Below is a small trained network, with its code and all its weights. Each question gives an input and a class and asks what happens when units are switched off, that is, made to give their printed mean instead of their output.

import numpy as np


def w(rows, s, z=0):
    codes = np.array(rows[::2]) - 128.0
    scale = np.full(codes.shape[1], s)
    scale[-1] = z or s
    return codes * scale


def norm(h):
    return h / np.sqrt((h * h).mean(-1, keepdims=True) + 1e-5)


def f(y):
    return y / 2 * (1 + np.tanh(0.7978845608 * (y + 0.044715 * y**3)))


def log_softmax(a):
    a = a - a.max(-1, keepdims=True)
    return a - np.log(np.exp(a).sum(-1, keepdims=True))


def net(x, mask):
    res = np.array(x, float).reshape(1, 2) / 4 @ E
    u = 0
    for l in range(3):
        y = f(norm(res) @ A[l][:, :-1].T + A[l][:, -1])
        res = res + np.where(mask[u : u + 4], y, B[l][:, -1]) @ B[l][:, :-1]
        u += 4
    return log_softmax(norm(res)[-1] @ U[:, :-1].T + U[:, -1])


A, B = {}, {}
E = w([
[150,120,199,169,83,204,132,118],'x0',
[253,110,79,1,32,111,72,152],'x1',
],0.0097)
A[0] = w([
[117,167,104,176,182,173,163,111,215],'L0N1',
[146,159,57,98,81,202,81,211,95],'L0N2',
[222,126,27,141,223,134,111,208,107],'L0N3',
[188,117,254,145,109,121,104,139,4],'L0N4',
],0.0069,0.0024)
B[0] = w([
[163,156,139,127,47,2,105,133,253],'L0N1',
[56,161,160,121,117,96,253,172,255],'L0N2',
[100,178,153,188,143,193,154,83,209],'L0N3',
[136,126,45,157,208,133,123,70,189],'L0N4',
],0.0086,0.0037)
A[1] = w([
[214,60,214,200,64,245,112,119,46],'L1N1',
[101,156,45,81,184,74,105,176,3],'L1N2',
[78,124,59,162,94,118,207,98,150],'L1N3',
[158,95,2,215,51,57,88,94,125],'L1N4',
],0.0077,0.0033)
B[1] = w([
[124,99,40,136,110,128,99,57,253],'L1N1',
[177,5,50,123,110,175,121,61,188],'L1N2',
[140,169,138,210,66,162,54,121,236],'L1N3',
[127,168,159,111,121,225,146,136,193],'L1N4',
],0.011,0.0043)
A[2] = w([
[245,107,124,15,49,65,118,150,133],'L2N1',
[180,214,180,157,124,247,143,137,13],'L2N2',
[148,147,113,136,134,160,139,69,79],'L2N3',
[168,5,85,159,186,122,108,2,2],'L2N4',
],0.0093,0.0028)
B[2] = w([
[81,156,196,195,143,105,108,125,254],'L2N1',
[120,40,124,35,180,95,161,182,171],'L2N2',
[135,101,103,98,131,76,125,93,159],'L2N3',
[253,101,60,67,207,195,198,88,210],'L2N4',
],0.012,0.0096)
U = w([
[101,211,207,167,102,78,83,127,220],'0',
[191,85,23,92,162,156,136,33,121],'1',
[101,44,132,4,169,101,148,223,83],'2',
[135,183,89,75,105,199,84,207,2],'3',
],0.014,0.005)

Each question gives the input, the list of numbers given to net, and the class t.
The units are the neurons (one row each of A and B). Each row of codes is followed by its name. A weight is (code - 128) times the scale printed after its matrix; where a second scale follows, it is the last column's (A, B and U).
mask holds one flag per neuron, layer by layer. A switched-off neuron (its flag False) gives its mean, the last column of its row in B, instead of its output. The means were averaged over made-up inputs and are rounded, as every weight is.
A unit's drop is (log p(t) with every unit on - log p(t) with that unit switched off) / (log p(t) with every unit on - log p(t) with every unit switched off).
The circuit of an input: a set's keep is (log p(t) with only the set's units on - log p(t) with every unit switched off) / (log p(t) with every unit on - log p(t) with every unit switched off). Starting from all 12 units, units are removed one at a time, each time the one whose removal leaves the highest keep (on an exact tie, the one counted first), for as long as the keep stays at least 0.8.
units of the circuit, in order: the units of the circuit, biggest drop first
most important unit: the unit with the biggest drop
top k neurons: the k neurons with the biggest drops, biggest first
k most important neurons of layer l: the k neurons of layer l with the biggest drops, biggest first
drop when u is switched off: that unit's drop, to one decimal
input [1,3], class 2: most important unit : L0N2
input [-3,2], class 2: units of the circuit, in order : (L2N2 L0N3 L1N1 L0N1)
input [0,-3], class 2: top 4 neurons : (L1N4 L0N2 L0N1 L2N2)
input [2,3], class 2: units of the circuit, in order : (L0N2 L0N1 L2N2)
input [-1,0], class 2: 2 most important neurons of layer 1 : (L1N2 L1N1)
input [-4,4], class 0: top 4 neurons : (L0N4 L1N1 L0N2 L2N1)
input [3,1], class 2: top 2 neurons : (L2N2 L0N4)
input [-6,7], class 0: top 2 neurons : (L2N1 L0N4)
input [-2,2], class 2: 2 most important neurons of layer 0 : (L0N3 L0N1)
input [1,0], class 2: top 3 neurons : (L2N2 L1N4 L1N1)
input [-2,1], class 2: top 2 neurons : (L2N2 L0N3)
input [0,3], class 2: top 4 neurons : (L0N2 L0N1 L2N2 L0N3)
input [4,4], class 0: top 2 neurons : (L0N2 L1N2)
input [0,4], class 0: most important unit : L1N4
input [-5,6], class 0: top 2 neurons : (L2N1 L0N4)
input [-4,8], class 0: drop when L2N1 is switched off : 0.2
input [-1,1], class 2: drop when L2N2 is switched off : 1.0
input [0,0], class 2: drop when L0N3 is switched off : 0.8
input [6,-5], class 1: drop when L2N1 is switched off : 0.4
input [5,-4], class 1: most important unit : L0N2
